Here is a tiny trained network, its code and every weight. The questions are about switching its units off for an input and a class, where a switched-off unit gives its printed mean instead of its output.

import numpy as np


def w(rows, s, z=0):
    codes = np.array(rows[::2]) - 128.0
    scale = np.full(codes.shape[1], s)
    scale[-1] = z or s
    return codes * scale


def f(y):
    return y / 2 * (1 + np.tanh(0.7978845608 * (y + 0.044715 * y**3)))


def log_softmax(a):
    a = a - a.max(-1, keepdims=True)
    return a - np.log(np.exp(a).sum(-1, keepdims=True))


def net(x, mask):
    res = np.array(x, float).reshape(1, 7) / 4 @ E
    y = f(res @ A[0][:, :-1].T + A[0][:, -1])
    res = res + np.where(mask, y, B[0][:, -1]) @ B[0][:, :-1]
    return log_softmax(res[-1] @ U[:, :-1].T + U[:, -1])


A, B = {}, {}
E = w([
[149,136,154,116,147,136,140,136,140,122],'x0',
[93,47,227,107,2,77,170,74,155,156],'x1',
[28,11,177,209,221,145,134,171,142,158],'x2',
[10,148,130,39,159,127,61,116,131,21],'x3',
[142,109,130,121,124,140,153,131,117,109],'x4',
[102,101,103,149,54,137,137,139,93,102],'x5',
[120,132,119,140,105,129,76,117,143,139],'x6',
],0.0094)
A[0] = w([
[86,190,77,139,197,188,91,156,64,89,95],'N0',
[63,86,164,1,156,93,76,131,110,24,58],'N1',
[80,66,161,177,167,149,129,170,147,128,1],'N2',
[86,154,137,62,123,150,88,186,151,104,6],'N3',
[195,203,108,84,84,90,150,70,113,84,27],'N4',
[96,69,197,80,91,38,134,58,181,114,65],'N5',
],0.0079,0.0029)
B[0] = w([
[198,147,121,86,89,148,163,210,213,83,233],'N0',
[221,128,196,197,78,168,68,142,54,220,254],'N1',
[40,74,130,1,171,95,28,86,99,115,188],'N2',
[170,107,194,106,120,64,166,154,96,181,171],'N3',
[37,105,146,10,41,61,46,24,131,146,227],'N4',
[183,253,10,105,94,13,242,165,233,61,228],'N5',
],0.0081,0.0091)
U = w([
[163,151,77,142,137,111,166,187,184,79,75],'0',
[55,100,156,61,156,135,106,81,102,130,87],'1',
[210,96,195,200,105,147,152,122,72,255,73],'2',
[114,146,157,155,127,161,151,123,141,119,255],'3',
],0.0093,0.0096)

Each question gives the input, the list of numbers given to net, and the class t.
The units are the neurons (one row each of A and B). Each row of codes is followed by its name. A weight is (code - 128) times the scale printed after its matrix; where a second scale follows, it is the last column's (A, B and U).
mask holds one flag per neuron, in row order. A switched-off neuron (its flag False) gives its mean, the last column of its row in B, instead of its output. The means were averaged over made-up inputs and are rounded, as every weight is.
A unit's drop is (log p(t) with every unit on - log p(t) with that unit switched off) / (log p(t) with every unit on - log p(t) with every unit switched off).
The circuit of an input: a set's keep is (log p(t) with only the set's units on - log p(t) with every unit switched off) / (log p(t) with every unit on - log p(t) with every unit switched off). Starting from all 6 units, units are removed one at a time, each time the one whose removal leaves the highest keep (on an exact tie, the one counted first), for as long as the keep stays at least 0.8.
units of the circuit, in order: the units of the circuit, biggest drop first
most important unit: the unit with the biggest drop
top k neurons: the k neurons with the biggest drops, biggest first
drop of u: that unit's drop, to one decimal
input [-3,-3,4,5,0,-1,3], class 2: most important unit => N1
input [2,1,-3,-1,0,-6,-1], class 1: top 2 neurons => [N1 N5]
input [3,-5,5,7,8,7,-7], class 2: top 2 neurons => [N1 N5]
input [-8,8,-7,7,-1,1,3], class 0: top 2 neurons => [N5 N2]
input [3,0,-7,8,4,6,3], class 2: top 3 neurons => [N1 N3 N2]
input [-3,4,-2,-2,6,0,2], class 0: units of the circuit, in order => [N1 N5]
input [-4,-4,-4,5,-7,4,0], class 2: top 2 neurons => [N1 N5]
input [1,-3,4,-4,-8,2,8], class 1: top 4 neurons => [N1 N5 N2 N0]
input [0,5,-5,2,3,-1,7], class 0: top 2 neurons => [N5 N2]
input [3,-3,-3,5,1,-6,8], class 2: top 4 neurons => [N1 N5 N3 N2]
input [4,2,4,-1,-8,-4,-7], class 1: top 3 neurons => [N2 N1 N0]
input [2,-2,-5,-2,0,-4,0], class 1: top 3 neurons => [N4 N5 N1]
input [-5,3,6,-5,-7,5,-3], class 1: top 2 neurons => [N2 N1]
input [0,7,4,-1,-8,-5,-3], class 0: units of the circuit, in order => [N5]
input [-4,-4,-6,7,8,-6,0], class 2: top 2 neurons => [N1 N3]
input [-5,8,2,-3,-6,1,1], class 0: drop of N5 => 0.5
input [-7,-2,-8,1,-6,0,3], class 1: drop of N4 => 0.5
input [-2,-1,6,-6,4,8,-5], class 1: drop of N1 => 0.4
